Here is a tiny trained network, its code and every weight. The questions are about switching its units off for an input and a class, where a switched-off unit gives its printed mean instead of its output.

import numpy as np


def w(rows, s, z=0):
    codes = np.array(rows[::2]) - 128.0
    scale = np.full(codes.shape[1], s)
    scale[-1] = z or s
    return codes * scale


def f(y):
    return np.maximum(y, 0)


def log_softmax(a):
    a = a - a.max(-1, keepdims=True)
    return a - np.log(np.exp(a).sum(-1, keepdims=True))


def net(x, mask):
    res = np.array(x, float).reshape(1, 4) / 4 @ E
    y = f(res @ A[0][:, :-1].T + A[0][:, -1])
    res = res + np.where(mask, y, B[0][:, -1]) @ B[0][:, :-1]
    return log_softmax(res[-1] @ U[:, :-1].T + U[:, -1])


A, B = {}, {}
E = w([
[140,117,86,70,72,38,221,111],'x0',
[219,164,255,172,128,94,188,92],'x1',
[144,174,89,161,220,163,114,240],'x2',
[164,198,142,218,109,97,93,10],'x3',
],0.0094)
A[0] = w([
[119,38,140,16,74,102,164,111,134],'n1',
[107,124,57,77,85,113,174,101,134],'n2',
[157,144,131,118,163,70,192,166,210],'n3',
[107,112,84,142,153,81,178,155,189],'n4',
[119,121,153,115,79,72,172,60,172],'n5',
[99,127,23,135,178,120,75,148,110],'n6',
[100,117,140,58,130,125,175,170,215],'n7',
[92,64,161,53,133,202,115,157,180],'n8',
[176,156,248,184,167,152,145,119,200],'n9',
[109,48,118,81,132,177,125,210,184],'n10',
[160,136,210,166,97,101,114,19,185],'n11',
[94,161,47,158,97,174,75,67,253],'n12',
[168,167,157,164,168,137,121,178,136],'n13',
[129,187,156,210,183,150,109,173,181],'n14',
[133,117,124,134,113,46,191,52,210],'n15',
[114,110,227,163,164,191,102,135,131],'n16',
],0.011,0.0046)
B[0] = w([
[144,125,183,70,54,169,61,141,229],'n1',
[171,93,104,151,101,130,61,138,196],'n2',
[168,148,108,97,139,176,171,115,194],'n3',
[167,132,94,94,130,150,124,151,179],'n4',
[133,129,149,91,75,45,144,129,211],'n5',
[62,111,21,158,62,167,138,140,195],'n6',
[121,126,153,70,117,179,127,137,205],'n7',
[48,112,172,95,166,140,140,124,202],'n8',
[111,188,170,253,76,174,137,142,253],'n9',
[48,129,145,85,172,154,181,119,223],'n10',
[83,158,156,176,98,27,173,128,252],'n11',
[117,89,33,146,177,87,113,137,199],'n12',
[196,136,156,145,178,165,161,133,194],'n13',
[210,127,94,171,156,173,137,138,221],'n14',
[164,155,105,81,80,70,121,107,218],'n15',
[133,119,191,190,145,132,77,110,198],'n16',
],0.019,0.015)
U = w([
[123,192,139,157,69,60,193,126,177],'0',
[148,123,155,224,179,147,72,145,107],'1',
[217,161,103,122,144,177,167,175,75],'2',
[181,119,144,45,52,138,76,160,97],'3',
[88,88,29,139,145,118,113,151,251],'4',
[142,117,84,113,118,12,89,92,33],'5',
[43,86,167,71,151,152,116,155,132],'6',
],0.011,0.0025)

Each question gives the input, the list of numbers given to net, and the class t.
The units are the neurons (one row each of A and B). Each row of codes is followed by its name. A weight is (code - 128) times the scale printed after its matrix; where a second scale follows, it is the last column's (A, B and U).
mask holds one flag per neuron, in row order. A switched-off neuron (its flag False) gives its mean, the last column of its row in B, instead of its output. The means were averaged over made-up inputs and are rounded, as every weight is.
A unit's drop is (log p(t) with every unit on - log p(t) with that unit switched off) / (log p(t) with every unit on - log p(t) with every unit switched off).
The circuit of an input: a set's keep is (log p(t) with only the set's units on - log p(t) with every unit switched off) / (log p(t) with every unit on - log p(t) with every unit switched off). Starting from the 12 units with the biggest drops (on a tie, the unit counted first), units are removed one at a time, each time the one whose removal leaves the highest keep (on an exact tie, the one counted first), for as long as the keep stays at least 0.8.
units of the circuit, in order: the units of the circuit, biggest drop first
top k neurons: the k neurons with the biggest drops, biggest first
drop when u is switched off: that unit's drop, to one decimal
input [-7,-4,7,-7], class 6: top neuron	(n10)
input [-5,-2,5,-3], class 6: top 2 neurons	(n10; n8)
input [4,-3,-8,2], class 5: top 3 neurons	(n11; n12; n5)
input [2,-1,8,8], class 2: top 2 neurons	(n16; n14)
input [-6,-5,3,-3], class 4: top 2 neurons	(n6; n1)
input [-7,-1,5,-5], class 6: top 2 neurons	(n10; n8)
input [-7,-5,0,-3], class 6: top 2 neurons	(n8; n10)
input [-5,3,0,7], class 1: top 2 neurons	(n16; n14)
input [-5,-5,0,-2], class 4: top 4 neurons	(n6; n12; n1; n7)
input [-1,2,-8,-3], class 3: top 2 neurons	(n1; n9)
input [-5,-4,6,6], class 4: top 4 neurons	(n6; n12; n9; n1)
input [4,-1,7,-4], class 6: top 2 neurons	(n10; n9)
input [-6,-4,-6,5], class 5: top 2 neurons	(n12; n9)
input [7,6,-8,-3], class 3: units of the circuit, in order	(n1)
input [8,-7,3,-6], class 6: drop when n8 is switched off	0.3
input [7,0,-7,-8], class 3: drop when n7 is switched off	0.0
input [7,-4,-3,2], class 3: drop when n1 is switched off	0.1
input [4,-7,5,-2], class 4: drop when n6 is switched off	3.1
